In the rows, zero is written as 128.
Here are made-up things, facts about them, and rows of numbers that follow some of those facts. Name the thing behind each unnamed row.

How the things are related:
bagro | ρ 640 | η a | δ soflis
beki | ρ 640 | η a | τ stamo | δ soflis
bestor | ρ 364 | η b | Λ buska, bubren | δ tikladul
bitren | ρ 364 | η f | δ stumul
bozis | ρ 364 | η b | Λ pelos | δ tikladul
bubren | ρ 364 | η d | Λ pelos | δ soflis
buska | ρ 640 | η a | τ tepo | δ stumul
dafi | ρ 640 | η d | δ kobran
damus | ρ 640 | η a | δ modrofu
detri | ρ 364 | η a | τ bestor | δ plaklil
didek | ρ 640 | η a | τ mipu | δ tevena
digri | ρ 640 | η d | τ zikan | δ pligo
driloklel | η a
dripletir | ρ 640 | η a | δ driloklel
drogilus | ρ 364 | η a | τ stoklik | δ soflis
dutogros | ρ 640 | η a | τ skozu | δ stodu
famovu | ρ 640 | η a | τ detri | δ sostes
fegil | ρ 640 | η b | τ sifleto | δ nudal
fitum | ρ 364 | η b | δ sostes
flebru | ρ 640 | η b | δ pliten
fledri | ρ 640 | η a | δ driloklel
flepus | ρ 364 | η a | τ sostes | δ modrofu
gaflak | ρ 364 | η a | δ driloklel
geflum | ρ 364 | η e | δ sostes
genis | ρ 364 | η a | τ gudel | δ klimus
gipi | ρ 640 | η b | τ plako | δ tevena
gramun | ρ 364 | η a | τ kikuflur | δ sostes
grigal | η a | τ tikladul
grugok | ρ 640 | η e | Λ flebru | τ drogilus | δ soflis
grumem | ρ 364 | η e | τ bitren | δ soflis
gudel | ρ 364 | η a | δ sostes
kikuflur | ρ 640 | η a | τ stiska | δ klimus
klimus | η e
kliza | ρ 364 | η a | δ tevena
klodor | ρ 364 | η a | τ mostom | δ grigal
klomutim | ρ 364 | η c | δ tikladul
kloplu | ρ 640 | η e | δ sostes
kluzu | η a
kobran | η g
kofek | ρ 364 | η a | Λ tevena, pluvi, pligo | τ kova | δ grigal
kova | η a | τ pavor
lemir | ρ 364 | η a | Λ stiseflum, pelos | τ zoku | δ tevena
mipu | ρ 364 | η f | τ gipi | δ sostes
modrofu | η a | τ plugruk
mostom | ρ 640 | η d | δ modrofu
nagam | ρ 640 | η c | δ grigal
naletrus | ρ 640 | η a | δ grigal
netrerul | ρ 364 | η a | δ kobran
nudal | η c
pavor | ρ 364 | η b | Λ pelos | δ pliten
pelos | ρ 364 | η a | τ bozis | δ soflis
penivar | ρ 640 | η e | δ pliten
plaklil | η e | Λ stiska, pavor
plako | ρ 364 | η a | τ vedem | δ kobran
pligo | η a
pliten | η d | τ sabil
plugruk | ρ 364 | η f | Λ bubren | τ famovu | δ tevena
pluvi | ρ 364 | η a | Λ pelos | δ pligo
pudak | ρ 364 | η d | τ gaflak | δ pliten
rosom | ρ 364 | η a | τ dutogros | δ sugren
sabil | ρ 640 | η a | τ sugren | δ kluzu
samus | ρ 364 | η d | δ pliten
sifleto | ρ 364 | η a | τ gramun | δ kobran
skozu | ρ 364 | η c | Λ pluvi | τ fledri | δ sostes
soflis | η a
sostes | η f | τ pluvi
stagrak | ρ 364 | η c | δ grigal
stamo | ρ 364 | η e | δ plaklil
stiseflum | ρ 640 | η f | Λ pavor | τ plaklil | δ sugren
stiska | ρ 364 | η a | τ flepus | δ modrofu
stodu | η b | Λ bestor, naletrus, lemir | τ soflis
stoklik | ρ 364 | η a | δ tevena
stumul | η b
stuvo | ρ 640 | η d | τ dripletir | δ modrofu
sufo | ρ 640 | η c | Λ zoku | δ modrofu
sugren | η a
tatru | ρ 364 | η a | Λ buska, sufo | τ stumul | δ kova
tepo | ρ 640 | η f | τ flebru | δ kova
tevena | η c | τ damus
tikladul | η a | τ didek
trafek | ρ 364 | η c | Λ pelos | τ kloplu | δ modrofu
turil | ρ 364 | η d | δ klimus
vedem | ρ 640 | η c | τ tevena | δ nudal
vefir | ρ 364 | η a | τ pelos | δ modrofu
vikanas | ρ 640 | η a | δ modrofu
zikan | ρ 364 | η f | τ klomutim | δ tikladul
zoku | ρ 364 | η b | δ kova

Some rows with their names:
[131 156 117 131 140 114 176 126 146  90 124 111] -> zoku
[138 141 112 116 140 131 173 148 159  91 161 124] -> klimus
[126 141 121 145 144 120 163 117 153 112 134 103] -> turil
[125 139 125 139 147 122 169 125 144 113 110 106] -> kliza
[126 143 130 137 148 124 162 126 140 113 119 107] -> rosom
[134 141 111 131 131 114 177 121 199 138 154 108] -> bitren
[122 118 130 127 150 131 156 126 145 103 190 108] -> stuvo
[120 122 138 136 145 132 172 135 139  98  96 107] -> sugren
[138 138 105  99 150 130 171 153 160  97 209 129] -> grugok
[123 119 136 130 146 133 168 136 138 101 106 109] -> kluzu
[116 106 144 121 144 124 168 122 149 113 127 110] -> sufo
[123 139 125 143 144 123 174 124 145 105 100 103] -> gaflak
[119 117 139 124 154 132 172 137 132  94 119 107] -> dripletir
[138 138 111 100 147 132 175 154 161  88 191 124] -> penivar
[131 159 122 141 142 136 171 125 138  90 145 111] -> pavor
[132 135 148 112 129 119 173 123 217 134 102 107] -> sostes
[119 117 133 131 147 133 165 124 150  97 181 105] -> mostom
[132 125 116 140 131 117 164 137 177 142 241 105] -> mipu
[135 144 116 124 131 119 171 115 197 145 151 114] -> plugruk
[123 119 139 133 144 133 167 135 136 103 108 110] -> driloklel
[118 115 138 124 151 133 173 137 137  94 117 108] -> fledri
[125 144 135 136 144 133 163 120 138 116 116 109] -> lemir
[116 100 135 134 147 141 155 150 111 116 192 104] -> tikladul
[126 127 106 160 148 127 172 135 115 108 177 108] -> plako
[126 139 132 130 144 117 165 121 144 115  97 113] -> tatru
[116  96 134 123 154 139 158 156 108 106 217 106] -> didek
[123 156 137 131 145 131 175 117 156 114  40  96] -> pluvi

Rows to name:
[134 144 129 104 155 130 160 135 152  83 122 121] -> fegil
[132 117 131 105 137 134 163 128 183 133 184 120] -> stiseflum
[124 137 128 143 146 123 164 120 143 115 142 106] -> vefir
[129 160 118 135 138 127 176 124 143  89 122 112] -> bestor
[123 141 143 143 146 126 166 119 150 131  94  94] -> skozu
[126 134 122 117 152 131 172 143 137  74 173 112] -> flebru
[125 125 132 132 152 143 166 137 129 114  94 106] -> pligo
[123 127 146 109 154 127 167 128 154 100  79 109] -> kikuflur
[139 164 101 126 140 122 182 140 169  97 166 117] -> stamo
[127 117 119 140 134 124 153 107 195 145 170 104] -> kobran
[136 142 127 107 143 127 179 153 169  80 184 116] -> kloplu
[121 113 137 135 143 132 164 128 150 118  98 106] -> nudal
[125 142 124 136 148 132 170 120 138 126 105 110] -> pelos
[122  99 110 152 151 137 180 141 112  83 206 111] -> damus
[117 107 141 121 150 132 164 130 151 115 128 107] -> nagam
[143 160  95 117 144 121 173 140 165 110 183 126] -> grumem
[126 123 130 134 146 131 156 126 150 111 134 111] -> pliten
[122 120 153 121 151 130 166 138 139  96 128 104] -> famovu
[125 146 117 140 142 124 166 112 147 124 137 111] -> bubren
[135 147 123 118 134 143 178 142 158  89 170 122] -> plaklil
[121 134 138 145 141 133 161 111 149 134 130 104] -> trafek
[128 143 122 137 153 135 161 129 133 124 105 103] -> kofek
[132 114 120 108 140 125 170 134 189 129 179 115] -> tepo
[123  94 117 146 152 136 170 140 121 106 187 112] -> vedem
[127 117 105 129 154 141 163 155 113  82 250 117] -> gipi
[117 111 140 124 151 134 167 133 136  99 155 110] -> vikanas
[126 103  99 156 151 145 173 138 117 123 147 108] -> tevena

Now the same things, written a new way:
Named rows:
[173 107 118 158 148 142 138 120 183 140 134 135  80  84 122 138 134 126] -> bagro
[143  98 135  55 149 111 110 105 168 122 132 123 177 130 125  83 141 140] -> digri
[133 124 183 173  99 125 137 111 142 141 109  87 119 122 127 146 116 131] -> trafek
[194 157 110 187 127 120 118 135 129 144 120 147  79 108 156 125 105 124] -> sugren
[135 149 176 175  90 137 151  79 151 128 128 105  66 105 130 145 136 142] -> vefir
[123 163  74 164 122  92  57 155 131 141 131 146  88 136 112 120 127 109] -> sostes
[169 103 106  69 156 120 105 141 129 154 157 135 195 131 159  99  99 163] -> kloplu
[155 154 134 170 139  98 127 138 129 141 114 148 113 101 140 106 117 115] -> nudal
[162 131 132 154 114  79 110 155 115 156 118 136  98 127 136  61  92  94] -> stumul
[122 170 122 184  58 133  86 103 145 152 150  91  40 144 127 153 136 134] -> flepus
[136  60 160 136 146 145 205 160 105 135 106 158 121  72 132  99 102 189] -> mipu
[146 124  64 204  66 133  71 126 135 153 165 114  75 148 112 175 118 151] -> pluvi
[135 128 131 168 114 118 148  91 150 110 146 127  78  96 106 141 132 151] -> rosom
[139 112 141 150 163  70 116 134 136 120  77 108 110 114 114  84 103  84] -> stodu
[118 125 138  74 129 107 128  93 117 115 152 135 196 137 122  99 110 180] -> grumem
[150 111 131 146 145 128 130 146 175 150 144 127 102  90 122 114 125 121] -> nagam
[141 158 134 209  72 121  83  90 157 156 156  88  58 158 134 158 120 138] -> stiska
[176 154 127 182 134 118 125 121 142 128 113 152  86 101 138 122 121 118] -> kova
[152 124 119 158  92 134 152  92 153 121 112 128 113  78  80 164 119 147] -> kofek
[171 110 175 149 155 147 195 149  90 117 110 200 180  55 166 145 135  58] -> tevena
[171 116 157  70 119 143 101 118 133 175 134 100 155 155 184  84 112 136] -> mostom
[145  85 144 149 160 111 119 132 192 134 125 110 128  99 118 143 137 125] -> stiseflum
[172 158  87 183  93  85 119  70 162 130 175 120  77 110  94 128  82 149] -> gramun
[179 174 112 182  85  80 124  59 165 136 173 112  82 100 109 128  79 144] -> sifleto
[134 128 131 169 114 120 151  99 147 111 142 133  75  93 105 140 123 148] -> klodor
[126 128 159 167 149 155 135 109 158 170 117  95 106  87 163 101 137 101] -> sufo
[159 155 135  81 150 103 105 126  98 129 118 154 198 151 161  90 109 145] -> klimus

Rows to name:
[150 108 123  60 155 130 108 127 138 147 143 128 190 133 154 106 120 153] -> penivar
[135 116 111  82 123 106 120 114  93 131 161 140 193 143 133 104  90 184] -> geflum
[146  98 119 186 172 142 128  90 186 122 126 130  93  79 120 129 156 119] -> buska
[177 143  91 167 121 111  94 101 203 150 159 113  70 102 108 138 130 121] -> kikuflur
[146 103 123 188 124 117 141  95 152 115 132 116  91 111 102 164 115 151] -> lemir
[167  51 157 147 171 188 197 163 167 143  64 159  78  58 136 112 133 190] -> didek
[138 118 131  58 168 113 114 115 152 125 129 127 194 118 131 106 131 151] -> grugok
[128  91 122 142 107  83 136 133 121 135 154 130  92 116  98  71 101 128] -> fitum
[182 142 128  93 135 108  97  98 105 113 107 159 147 160 150  86 113 135] -> kobran
[134 114 179  68 131 126 110  97 160 138 113  97 164 141 148  79 146 125] -> stuvo
[161 125 143 130 117  50 108  88 212 140 148  93 101 102  89  59 105  89] -> fegil
[157 182 181 183 121 127 122  99 154 123  90 134  70 102 140 126 148 101] -> modrofu
[144  82 122 111 124 106 105 104 109 132 143 124 186 166 131 104  88 160] -> bubren
[154  72 173 117 183 162 211 155 126 123 141 147 141  35 179 142 150  91] -> vedem
[140 111 125 166 121 109 130 121 121 139 139 109 121 116 115 139  90 147] -> plugruk
[144 102 110 166 108 103 132 136 132 141 139 129 128 101  99 143  90 150] -> skozu

The same things again, as new rows of numbers:
Some rows with their names:
[118 114 148 104 148 176 145 195 124 123 108 127 144 147 116 138 102 122
 134  81 157 119 132 150 122 124 136 117 123] -> samus
[ 79 122 140 170 131 118  73  72 137 123 114 145 121 124 127 149 139 119
 130 173 126 122 104 148 136 135 125 165 117] -> flebru
[108 128 130 145 144 152 103 111 147 130 123 144 115 114 122 155 138 161
 138 157 128 115 121 133 157 144 102 126 131] -> klimus
[ 98 128  93  82 126 133 155 137 119 133 145 128 148 117 127  99 162 106
 137  90 100 135 138 111 137 101 132 134 141] -> gramun
[113 121 150 106 142 157 166 161 128 120 124 123 145 141 105 133 112 124
 123 106 134 117 116 142 107 118 123 118 119] -> pudak
[142 117 148 122 153 189 107 186 125 123 107 127 135 149 116 144 102 143
 134 100 158 122 124 150 120 129 143 133 114] -> dafi
[131 135 134 123 108 102 181  56 118 133 131 119 121 132 130 119 114 100
 107 123 150 125 137 124 118 123 116 126 115] -> trafek
[153 151 137 127 116 190 116 119 131 127 126 149 125 126 143 144 105 153
 136 150 118 146 123 112 122 148 141 139 118] -> famovu
[134 141 109 152 120 133  96 164 137 136 142 131 138 118 155 141 120 202
 142 117  78 119 123 140  99 132 144 137 134] -> tikladul
[135 139 140 115 117 122 177 101 141 122 140 126 124 127 138 117 106  99
 123 113 113 149 124 113 118 136 122 115 126] -> detri
[153 124 132 152 118  80 126 162 128 125 134  97 117 123 138 111 122 113
 125  91 108 147 125 122 129 121 136 139 135] -> didek
[167 111 124 100 124 124 162 133 120 130 125 105 129 141 105 124 156 123
 112 152 156 113 134 142 136 119 117 109 129] -> plugruk
[111 125 115 154 134  96 108 177 121 132 129 127 135 116 113 120 152 165
 116 157 131 107 124 131 145 119 114 129 134] -> grumem
[135 125 132 190 121 115  90 125 123 118 120 138 121 134 156 139 112 196
 121 126 117 120 124 127 132 132 144 159 130] -> vedem
[ 87 124 119 171 126 131  56 179 118 138 117 155 136 117 129 153 156 175
 133 121 135  99 117 156 148 129 140 155 122] -> zoku
[131 156 145 134 107 178 122 159 125 131 131 148 126 116 134 146  87 144
 135 102 144 147 139 119 119 144 125 112 130] -> klodor
[ 90 134 150 122 132 177 156 140 128 116 133 141 139 141 123 149 101 153
 134 128 132 115 109 142 101 142 129 135 116] -> turil
[ 84 128 125 143 112 130 174  90 121 129 135 128 129 148 149 124 124 143
 125 142 113 110 122 130 115 128 125 131 108] -> klomutim
[116 110 137 122 133 102 144 121 134 133  91 132 128 123  98 128 145  88
 146 120 125 132 121 115 150 117 113 148 130] -> fitum
[161 124 134 128 135 120 142 108 142 124 124 114 122 127 136 110 116  84
 119 108 136 155 134 113 122 129 130 122 129] -> dutogros
[130 121 147 129 146 135 124 124 114 116 138 118 135 144 105 129 127 154
 114 136 145 127 108 154 115 125 137 154 118] -> stuvo
[111 139 121  72 126 163 158 136 138 135 136 121 134 119 127 113 138  73
 137  66 144 144 138 114 110 121 135  97 133] -> pluvi
[114 121 137 161 138 106 104  92 149 125 124 113 122 116 115 132 156 113
 110 169 140 129 121 130 140 131 104 138 126] -> grugok
[ 67 121 107  87 124 122 160  85 128 125 148 119 133 124 131 104 146  66
 133  68 106 144 136 100 140 103 115 129 145] -> sifleto
[120 109 145 188 126  84  69 160 119 130 106 130 106 123 112 129 150 132
 129 113 136 123 115 133 154 126 131 162 141] -> gipi
[164 126 124 114 138 101 136 142 135 134 120 123 117 127 120 121 113  60
 128 121 162 142 153 131 133 140 138 110 136] -> modrofu
[136 120 143 157 144 106 100 110 148 129 104 121 111 117 117 132 145 134
 127 146 147 137 120 117 165 138 105 137 138] -> penivar

Name these rows:
[114 120 141 118 142 124 158  94 124 111 137 118 131 151 121 132 127 140
 113 135 128 129  98 158 114 128 142 152 116] -> mostom
[106 144 106  85 108  45 142  93 119 128 153 113 131 114 131 100 145  98
 116 115 125 148 133 122 112 124 125 119 135] -> stiska
[115 127 114 145 136 123 117 161 129 133 124 144 135 118 116 134 158 171
 137 169 118 113 116 132 157 126 116 146 135] -> geflum
[123 128 123 153 119  99 133  72 120 129 143 109 120 134 151 125 141 143
 109 128 135 116 128 142 125 130 132 143 111] -> sufo
[135 117 122 127 125 109 173 176 113 126 123 104 123 130 114 129 136 160
 135  85 102 126 119 135 146 127 109 123 139] -> mipu

Now the same things, written a new way:
Some things and their rows:
[117 109 139 107  97 131 140  55  89 144 101 140 148 142 123  93 114 102
 156 116 148] -> kluzu
[130 126 120 122 102 121 145  73 103 160 119 138 124 144 118  95 145 114
 151 114 145] -> kova
[127 108 133 119 143 129 110  91 115  92 121 100 158 117 100 103  70 133
 120 165 178] -> stiska
[132 125 145 172 149 123 130 113 115 112 143 107 129 100  90  93  89 112
 114 162 152] -> sifleto
[134 129 134 126 133 127 120 147 137 145 145 120 105 114 126 103 138 147
 148 137 110] -> sabil
[130 122 150 140 136 124 100 106 102 121 130 126 131 116 124 127 103 106
 119 153 139] -> rosom
[149 124  98 150 142 104 105 130 136 135 143 125 109 116 128 135 122 109
 118 150 141] -> vefir
[153 148 131 148 127 126 116 153 135 152 149 141  98 101 131  96 141 128
 132 146 100] -> buska
[116 109 165 116 131 129  98  91  90 109 120 121 154 119 133 125  97  95
 111 155 137] -> genis
[139 119 126  85 119 154  93 138 145 122 167 144 108  86 126 176 185 134
 221 101 104] -> damus
[123 129 165 100 128 135 111 121 125 125 119 118 141 109 136  99 132 132
 146 149 105] -> bagro
[108 114 145  81  91 148 137  44  96 137  99 123 168 142 114 102 117 117
 161 114 150] -> stumul
[103 117 130 137 145  91 118 156 112 130 135 113 114 113 115 161 150 162
 120 120 155] -> pavor
[115 120 133 124 132 143  99 119 108 126 141 116 138 139 117 137 109 128
 108 133 142] -> fitum
[146 148 139 171 134 125 143 157 136 127 153 138 117 107 101  63 108 113
 146 175 117] -> fegil
[126 133 131 106 107 133  88 140 139 150 138 150 114 134 164 146 185 131
 164 119  84] -> gipi
[116 126 132 116 138 148 164 157 156  21  83 177 208 174 146 179  66  93
 109 141 142] -> trafek
[117 166  91 159 109 166 203 147 176  98 129 195 150 164 140 216 196  88
 179  28  96] -> tevena
[153 139 117 112 130 123 123 144 141 124 137 139 115 123 131 106 103 124
 166 154 114] -> stuvo
[139 130 150 113 103 124 151  70  96 137 104 140 142 147 127  94 103  84
 148 126 136] -> pliten
[134 128 124 148 130 150 152 174 183 117 136 144 144 132 146 120 150 144
 127 123 107] -> penivar
[121 117 128 175 141 132 143 145 156 103 123 145 149 132 143 140 135 106
  91 128 124] -> grumem
[129 130 150 142 127 135 155 166 171 106 125 176 148 111 141 115 146 120
 112 137  97] -> grugok
[112 111 138 137 140 159 128 129 135  98 132 147 170 152 145 145 100 123
  90 119 142] -> geflum
[118 121  96 151 110 133 187 117 154 148 122 154 137 149 135 119 157 118
 126  97 133] -> klimus
[134 130 118 112 118 137 178 100  96 168 123  99 107 158  95  79  73 152
 121 108 166] -> sostes
[139 127 103 113 128 115  82 149 103 178 136 113  69 152 175 183 145 121
  94 107  98] -> mipu

Rows to name:
[118 163  88 161 113 147 220 137 182 103  95 172 169 192 142 142 128 110
 121  79 122] -> nudal
[133 127  89 172 137 120  92 165 130 161 170 123  60 101 136 194 209 123
 140  89 104] -> plako
[114 119 148  99 124 179 141 152 162 106 130 145 168 141 144 125 114 154
 127 112 116] -> kloplu
[109 156 154  96 114 194 150 156 184  44 126 199 196 153 166 208 148 101
 180  86  79] -> vedem
[102  83 131 108 135 124 138 128  98 111 107  80 130 106  88 115 104 183
 100 139 176] -> pluvi

